[128 = 0]

[113 125 116 105 104 119 180 168 130 142  74 145 120  99 136 106 124 109
 167 122 165 146 151 140 142 173 143 111 159 194 164 120 150  95 124 127
 130 134 139 107  41  11 121 161 139  95 111 170 143 124  96 124]  (70):latom
[ 92 113 139 103  96 130 170 133 121 138 118 124 123  93 146 125 121 144
 130 128 130 145 181 170 120 161 126 137 112 164 145 112 148 129 108 121
 103 106 141 112  84 130 124 161 142 108 132 129 120 115 121 136]  (70):mome
[124 111 161 118 119 113 123 136 121 165  71 161 150 100 131 135  25 125
 100 137 106 178 122 150 132 132 122  86   9 104 131 193 124 140 103 202
 153 118 126 147  85 113 146 162 130 171 162  75 132 135 148 137]  (67):Ganis
[ 93  95 124 125 143 109 164 137 113 148  77 141 135 105 131 124 102 123
  82 134 118 160 125 133 151 136 131 101  24 144 125 127 164 150  88 100
 151 114 124 173  94 112 158 157 135 152 127  86 125 145 159 133]  (67):rituf
[ 84 113 143 115 109 120 179 130 136 131  15 141 133  91 143 130 117 164
 153 114 161 118 162 160 136 143 126 104 107 175 150 112 144 131 124 120
 141 100 132 153  75 109 123 154 145 106 104 120 129 120 116 139]  (70):mome
[131 101 137 120 138 112 144 120 111 167  99 166 126 127 131 124  91 117
 115 139 100 144 142 114 143 134 120 121  61 252 158 146 153 158 128 174
 160 101 125 140  79 107 151 151 102 169 136  97 121 138 148 142]  (67):rituf
[ 77 117 134 147 124 134 189 141 128 114  80 137 127  98 124  98 132 132
 160 115 140 127 148 128 157 135 124 117 129 174 172 122 158 127 111 144
 142 120 153 128  61 124 129 171 134  89 130 145 173 121 118 143]  (70):latom
[ 30 122 116 101 108 102 174 116 111 131  66 147 141 111 138 131 122 150
 127 125 130 130 154 160 151 137 100  95  71 190 139 122 139 137  63 160
 148 108 136 109  68 148 137 136 159 101 131  95  75 112 102  93]  (70):mome
[ 72  95 130 133 114 121 188 144 115 116  61 150 126 101 117 136 138 144
 149 103 160 137 134 175 149 148 119 120 118 195 146 118 133 110 133 157
 120 133 181 110  55 116 134 172 166  88 132 169 136 106 111 252]  (70):Vub
[ 85  62 113 125 107 143 173 142 116 122  63 121 124 112 175 127 115 133
 155 120 157 130 162 167 129 147  94 147 144 131 150  96 134 145 136 148
 139 166 142 112  94 120 102 164 153  71 149 204 165 126 121 143]  (70):mome
[205 137 175  99 118 146 118 138 116 140 113 181 118  98 132 116  95 138
 127 137  88  94 171 109 109 128 139 149  35 126 146 101 133 128 111 124
 146 107 104 144 107 127 113 201 127 166 140  54 178 135 159 150]  (67):mul
[161 117 148 124 145 119 124 127  98 119 119 168 117 112 149 118 102 121
 116 141  93 120 149 108 131 136 131 107  17 123 144 144 136 157  87 130
 149 135 107 138  96 142 130 183 136 168 143  72 161 159 153 143]  (67):mul
[106 102 127  94 127 117 165 143 118 145  99 148 123  91 138 103 121 145
  87 158 113 132 134 135 143 135 111 102  44 172 145 141 144 124 138 109
 148 108 161 173  62 126 159 128 118 160 144  57  96 146 115 111]  (67):mul
[105 116 146 139 136 113 166 136 110 181  81 153 111 121 132 131 111 155
 110 168 133 147 160 121 145 135 122 118   4 143 133 122 128 164 125 128
 168 114 120 115  92 129  99 167 105 158 168 112 121 143 159 119]  (67):rituf
[ 62 122 123 125 112 136 194 131 145 126  72 152 134 127 157 118 108 123
 137 122 147 158 127 175 154 140 120 117 129 162 169 140 119 116 134 137
 137 100 132 143  45 118 111 161 138  92 139 156 179 134 126 150]  (70):mome
[134  98 157 125 115 113 135 126 116 132  48 176  92  98 117 116 105 131
 116 138  84 129 161 122 134 146 123 108  12 137 131 101 152 127 104 114
 160 125 127 164  89 122 126 179 119 174 139  80 140 151 153 140]  (67):rituf
[154 118 142 131 134 112 140 129 110 144  92 163 101  87 146 133 103 105
 113 139  97 150 139 110 124 139 119 120   5 165 149 168 131 149 110 120
 166 142 123 135  67 115 142 158 111 177 170 110 158 157 128 136]  (67):mul
[105  97 154 128 136 101 153 120 113 124  59 169 124 103 136 131 106 122
 114 125  98 134 139 123 130 135 150  90   6 127 158 129 112 144 120 106
 160 119 114 153  77 134 158 199 119 173 127  76 111 145 149 168]  (67):Ganis
[122 127 146 112 125 122 163 127 107 132 101 162  99  78 157 124 109 110
 105 130  94 174 153 120 144 142 135 109  30 151 127 149 121 141 102 106
 170 104 128 101   4 140 130 174 120 165 141  99 166 136 144 155]  (67):rituf
[131 129 140 118 136 111 150 142 110 146 100 164 117 109 136 111  89 131
 112 138 102 144 149 117 137 136 126  93  18 138 133 155 142 143 122 104
 170 111 109 140  86 137 133 177  82 175 157  66 156 157 125 154]  (67):mul
[126 143 136 130 109 119 176 135 101 127  87 145 112 110 137 141 112 138
 104 141  97 143 148 116 143 132 114 104  37 155 119 134 142 185 111 116
 146 116 120 160 103 128 145 164 123 177 146  78 174 146 156 141]  (67):Ganis
[127  96 131 140 142 108 128 108 153 149  92 145 137 111 131 148 100 141
 136 128 112 144 151 104 151 129 128  76   4 164 135 135 139 128 107 122
 210 120 113 136  78 120 144 165 121 182 154  79 125 153 142 144]  (67):rituf
[  4  69  87 106  96  94 221 103 129 148  89 142 117  66 119 127 145 133
 146 117 169 171 103 149 153 143  90  86 112 205 200 133 134 126 117 118
 142  80 154 113  46 134 160 156 139 121 126  80  30 112  70  54]  (70):latom
[145 153 159 143 118 105 133 135 103 167  81 136 118 103 132 109  98 125
  94 172 113 159 151 132 126 131 141 118  30 160 134 133 136 121  98 140
 183 112 140 140  78 124 163 157 105 170 147 104 163 144 144 153]  (67):Ganis
[190 141 148 139  93 134 168 149 114 118 108 141 137  89 148  99 112 171
 127 119 155 136 160 165 140 127 120 142 111 150 144 127 136 130 110 147
 140 106 136 129 107 109  95 155 154 106 147 164 173 108 144 173]  (70):mome
[115 116 131 128 120 115 171 125 110 170 119 166  90 111 145 141 104 135
 111 162 120 154 139 104 135 112 131 114  39 141 159 147 135 103 127 117
 154 113 115 134  56  99 119 165  90 145 141  88 117 157 127  94]  (67):mul
[ 61 118  80 124 133 125 188 119 125 105  82 131 100 103 115 148 125 133
 124 121 142 144 141 149 165 143 105  92 122 169 154 116 154 118 117 155
 128 150 149 121  54 108 122 147 154  97 135 141 160  95 116 126]  (70):Vub
[ 42 101 112 120 109   4 209 119 122 128 100 139 104 105 148 110 137 138
 158 107 157 163 148 175 157 141 123 100 116 181 182 119 145  98 112 115
 123 105 157 119  44 106 129 142 128  87 138 132 115 122 103  85]  (70):latom
[151 103 142 120 133 114 129 113 116 107  88 145 110  92 135 144 110 117
  97   4  84 119 143 111 120 137 150 112   4 116 138 140 131 140 120 116
 156 128 126 116 101 121 154 143  71 176 142  80 103 144 136 105]  (67):rituf
[112 105 138 105 131 112 124 118 129 141  79 142 105 115 108 140 118 122
 124 120  98 134 125 138 219 136 144 146  21 144 150 149 126 114 111 103
 157  97 129 131 121 134 140 157 110 172 132  65  85 124 142 108]  (67):Ganis
[ 72 121 131 126 104 111 184 110 117 131  97 140  92  91 115 122 127 137
 163 121 142 162 131 154 147 140 107 127 150 162 155 131 170 109 133 153
 134 140 150 119  84 144 146 136 125  92 137 133 116 123  96  99]  (70):latom
[182 136 163 115 103 127 145 138 131 135 103 172 132  74 198 113  96 194
 135 127 176 132 166 168 118 186 114 105 129 162 158 133 142 147  95 162
 132  77 121 152  31 112 102 174 157  95 109 144 161 102 132 177]  (70):mome
[ 88 107 171  98 106 125 177 130 131 120 142 157 185  99 137 121 106 155
 109 141 150 126 149 152 120 157 123  99  92 170 168 130 104 121 101 123
 136  94 175 148  64 122 118 148 144 107 116  87  83 123 113 134]  (70):mome
[ 42  85 108 109  78 102 154 147 157 133  68 146 141  89 164 121 137 155
 106 121 181 162 132 172 163 180  91 130 114 157 166 108 118 121 103 128
 126 108 139 126  41 112 144 148 143 110 122 110  61 107 113  92]  (70):Vub
[ 78 119 139 121 116 120 176 136 105 113  79 137 121  85 150  91 127 128
 154 134 164 145 114 158 140 150 118 117 135 178 157 127 136 100 127 115
 146 117 141  99  14 118 126 134 169 113 147 151 139 126 100 137]  (70):Vub
[ 63 142 124 134 103 155 217 118 120 125  81 161  92  85 159 102  52 131
 134 112 137 198 130 142 156 141 104 101  93 179 163 144 146 134 123 126
 157 133 149 125  42 121 147 187 136 117 142 147 160 126 121 151]  (70):mome
[ 75 109 133 126 112 134 180 116 130 144  98 164 152  94 133 116 139 143
 146 129 141 126 137 151 158 144 119 109 154 206 157 123 138 151  91 161
 138 106 144 127  47 108 120 167 152  89 124 155 158 112  86 135]  (70):Vub
[149 147 158 154 117 139 179 142 128  99  95 162 115 123 165  99 126 155
 178 135 157 118 189 190 128 158 126 181 142 173 162 120 151 124 115 131
 127 117 119 134  59 129 104 160 163  64 148 170 198 114 115 159]  (70):latom
[ 77 121  98 126 115 127 190 140 126 121  81 145 134  83 164 119 120 158
 135 136 133 136 138 153 156 115 112 148 102 165 154 115 121 122 107 130
 134 107 160 128  52 118 130 165 155 106 129 125 152 121 103 140]  (70):Vub
[ 57 100 108 133 106 106 200 111 137 129  88 161 120 101 141 128 153 146
 148 126 157 152 134 145 131  88 117 113  85 187 177 129 131 111 129 119
 129 107 136 103  41  85 163 178 112 106 140 138 106 125  95 108]  (70):Vub

[115 128 124 126 108 128 133 140 132 101 159 122 114 121 141 110 101 123
 138 129 140 114 116 153 118 140 154 119  96 136 148 161 167 165 121 127
 137 109 124 110  95 143 147  73 139  85 127 120 141 101 149 139]  F:Zotuz
[138 132 129 137 108 127 128 139 130 120 158 129 120 119 149 128 108 121
 131 128 142 142 118 156 104 127 134 130 109 118 143 154 147 150 109 124
 136 136 127 137 116 143 140 101 136  91 120 150 155 118 140 137]  F:zumib
[162 137 112  99 117 130  96 140 148 149 125 111 117 145 187 135 124 151
 121 136 136 148  99 105 117 114 104 138 169  98 123 115 115 147 121 122
 125 127 115 108 134 141 105 160 156 157 144 128 141 120 117 115]  C:dig
[131 152 130 106 112 145 145 147 121 136 139 125 114 123 134 112 142 135
 130 114 120 127 106 129 118 127 137 124 107 138 119 139 158 150 120 134
 135 115 130 120 122 145 157 125 130 118 137 106 139 107 140 135]  F:zumib
[191 107 121 158  77 137  89 121 139 139 150 109 127 120 190 127  98 140
 132 164 135 169 124 117 118 115  93 147 140 146 129  97 153 129 141 124
 148 126 129 126 121 148 164 109 144 131 124 148 180 141 122 112]  C:Dizo
